Here is a tiny trained network, its code and every weight. The questions are about switching its units off for an input and a class, where a switched-off unit gives its printed mean instead of its output.

import numpy as np


def w(rows, s, z=0):
    codes = np.array(rows[::2]) - 128.0
    scale = np.full(codes.shape[1], s)
    scale[-1] = z or s
    return codes * scale


def norm(h):
    return h / np.sqrt((h * h).mean(-1, keepdims=True) + 1e-5)


def f(y):
    return np.maximum(y, 0)


def log_softmax(a):
    a = a - a.max(-1, keepdims=True)
    return a - np.log(np.exp(a).sum(-1, keepdims=True))


def net(x, mask):
    res = np.array(x, float).reshape(1, 3) / 4 @ E
    u = 0
    for l in range(2):
        y = f(norm(res) @ A[l][:, :-1].T + A[l][:, -1])
        res = res + np.where(mask[u : u + 9], y, B[l][:, -1]) @ B[l][:, :-1]
        u += 9
    return log_softmax(norm(res)[-1] @ U[:, :-1].T + U[:, -1])


A, B = {}, {}
E = w([
[121,197,156,225,155],'x0',
[130,142,171,24,254],'x1',
[168,172,12,110,145],'x2',
],0.0041)
A[0] = w([
[147,81,167,144,174,86],'L0N1',
[254,182,35,123,196,221],'L0N2',
[96,191,116,58,176,243],'L0N3',
[116,172,139,232,179,170],'L0N4',
[150,39,122,69,86,170],'L0N5',
[151,171,22,146,93,204],'L0N6',
[136,87,144,195,73,168],'L0N7',
[119,86,182,161,101,2],'L0N8',
[146,89,100,101,125,80],'L0N9',
],0.0076,0.00086)
B[0] = w([
[198,93,98,120,33,168],'L0N1',
[98,45,204,78,106,253],'L0N2',
[183,186,62,154,46,221],'L0N3',
[56,104,61,118,175,224],'L0N4',
[52,204,116,254,166,228],'L0N5',
[154,51,167,106,181,230],'L0N6',
[215,169,118,118,119,223],'L0N7',
[141,73,160,71,169,188],'L0N8',
[90,147,115,150,217,169],'L0N9',
],0.006,0.005)
A[1] = w([
[60,162,90,171,157,69],'L1N1',
[1,120,91,145,156,254],'L1N2',
[139,175,126,110,136,22],'L1N3',
[119,183,117,61,162,204],'L1N4',
[52,145,89,142,146,164],'L1N5',
[125,185,158,87,139,187],'L1N6',
[112,118,205,142,122,213],'L1N7',
[138,92,89,111,178,169],'L1N8',
[88,110,101,105,18,130],'L1N9',
],0.009,0.00071)
B[1] = w([
[91,110,108,92,159,216],'L1N1',
[56,159,156,152,110,254],'L1N2',
[139,101,62,139,150,147],'L1N3',
[112,94,133,210,120,196],'L1N4',
[88,200,176,107,157,204],'L1N5',
[169,80,88,253,64,165],'L1N6',
[134,67,116,14,172,199],'L1N7',
[117,172,184,104,133,211],'L1N8',
[115,176,76,117,212,156],'L1N9',
],0.007,0.0051)
U = w([
[2,166,137,186,155,155],'0',
[152,42,137,77,139,181],'1',
[248,77,33,245,89,139],'2',
[167,182,115,112,157,181],'3',
[171,215,115,139,58,9],'4',
[186,226,126,142,71,3],'5',
],0.01,0.0054)

Each question gives the input, the list of numbers given to net, and the class t.
The units are the neurons (one row each of A and B). Each row of codes is followed by its name. A weight is (code - 128) times the scale printed after its matrix; where a second scale follows, it is the last column's (A, B and U).
mask holds one flag per neuron, layer by layer. A switched-off neuron (its flag False) gives its mean, the last column of its row in B, instead of its output. The means were averaged over made-up inputs and are rounded, as every weight is.
A unit's drop is (log p(t) with every unit on - log p(t) with that unit switched off) / (log p(t) with every unit on - log p(t) with every unit switched off).
The circuit of an input: a set's keep is (log p(t) with only the set's units on - log p(t) with every unit switched off) / (log p(t) with every unit on - log p(t) with every unit switched off). Starting from the 12 units with the biggest drops (on a tie, the unit counted first), units are removed one at a time, each time the one whose removal leaves the highest keep (on an exact tie, the one counted first), for as long as the keep stays at least 0.8.
circuit, biggest first: the units of the circuit, biggest drop first
unit that matters most: the unit with the biggest drop
k most important neurons of layer l: the k neurons of layer l with the biggest drops, biggest first
drop of u: that unit's drop, to one decimal
input [1,2,1], class 3: circuit, biggest first : (L0N3; L0N5)
input [2,-3,1], class 3: unit that matters most : L0N7
input [6,8,5], class 2: 2 most important neurons of layer 0 : (L0N3; L0N5)
input [5,1,6], class 1: circuit, biggest first : (L0N2; L0N5)
input [-4,3,-2], class 0: 2 most important neurons of layer 0 : (L0N5; L0N7)
input [5,-3,-8], class 1: circuit, biggest first : (L0N5; L1N7)
input [5,-7,0], class 2: 2 most important neurons of layer 1 : (L1N2; L1N5)
input [-1,-8,-5], class 2: circuit, biggest first : (L0N7; L1N2)
input [-7,0,6], class 0: circuit, biggest first : (L0N5; L0N7)
input [-3,6,4], class 2: 3 most important neurons of layer 0 : (L0N3; L0N4; L0N6)
input [6,4,7], class 1: 2 most important neurons of layer 1 : (L1N5; L1N2)
input [-5,-6,-5], class 2: 2 most important neurons of layer 0 : (L0N7; L0N4)
input [-7,-1,-6], class 0: 3 most important neurons of layer 0 : (L0N5; L0N2; L0N6)
input [2,2,8], class 1: circuit, biggest first : (L0N2)
input [6,8,6], class 2: 2 most important neurons of layer 0 : (L0N3; L0N5)
input [6,-8,-8], class 1: circuit, biggest first : (L0N5; L1N7)
input [2,-6,-7], class 1: 2 most important neurons of layer 0 : (L0N8; L0N3)
input [6,-8,-6], class 2: 3 most important neurons of layer 1 : (L1N2; L1N5; L1N8)
input [5,8,2], class 2: 2 most important neurons of layer 0 : (L0N3; L0N5)
input [-7,-5,0], class 0: circuit, biggest first : (L0N5)
input [-7,7,5], class 0: 3 most important neurons of layer 1 : (L1N4; L1N8; L1N7)
input [-6,2,-5], class 0: 2 most important neurons of layer 0 : (L0N5; L0N2)
input [-8,7,2], class 0: drop of L1N8 : 0.1
input [-7,1,-3], class 0: drop of L1N8 : 0.0
input [-2,6,2], class 2: drop of L0N3 : 0.4
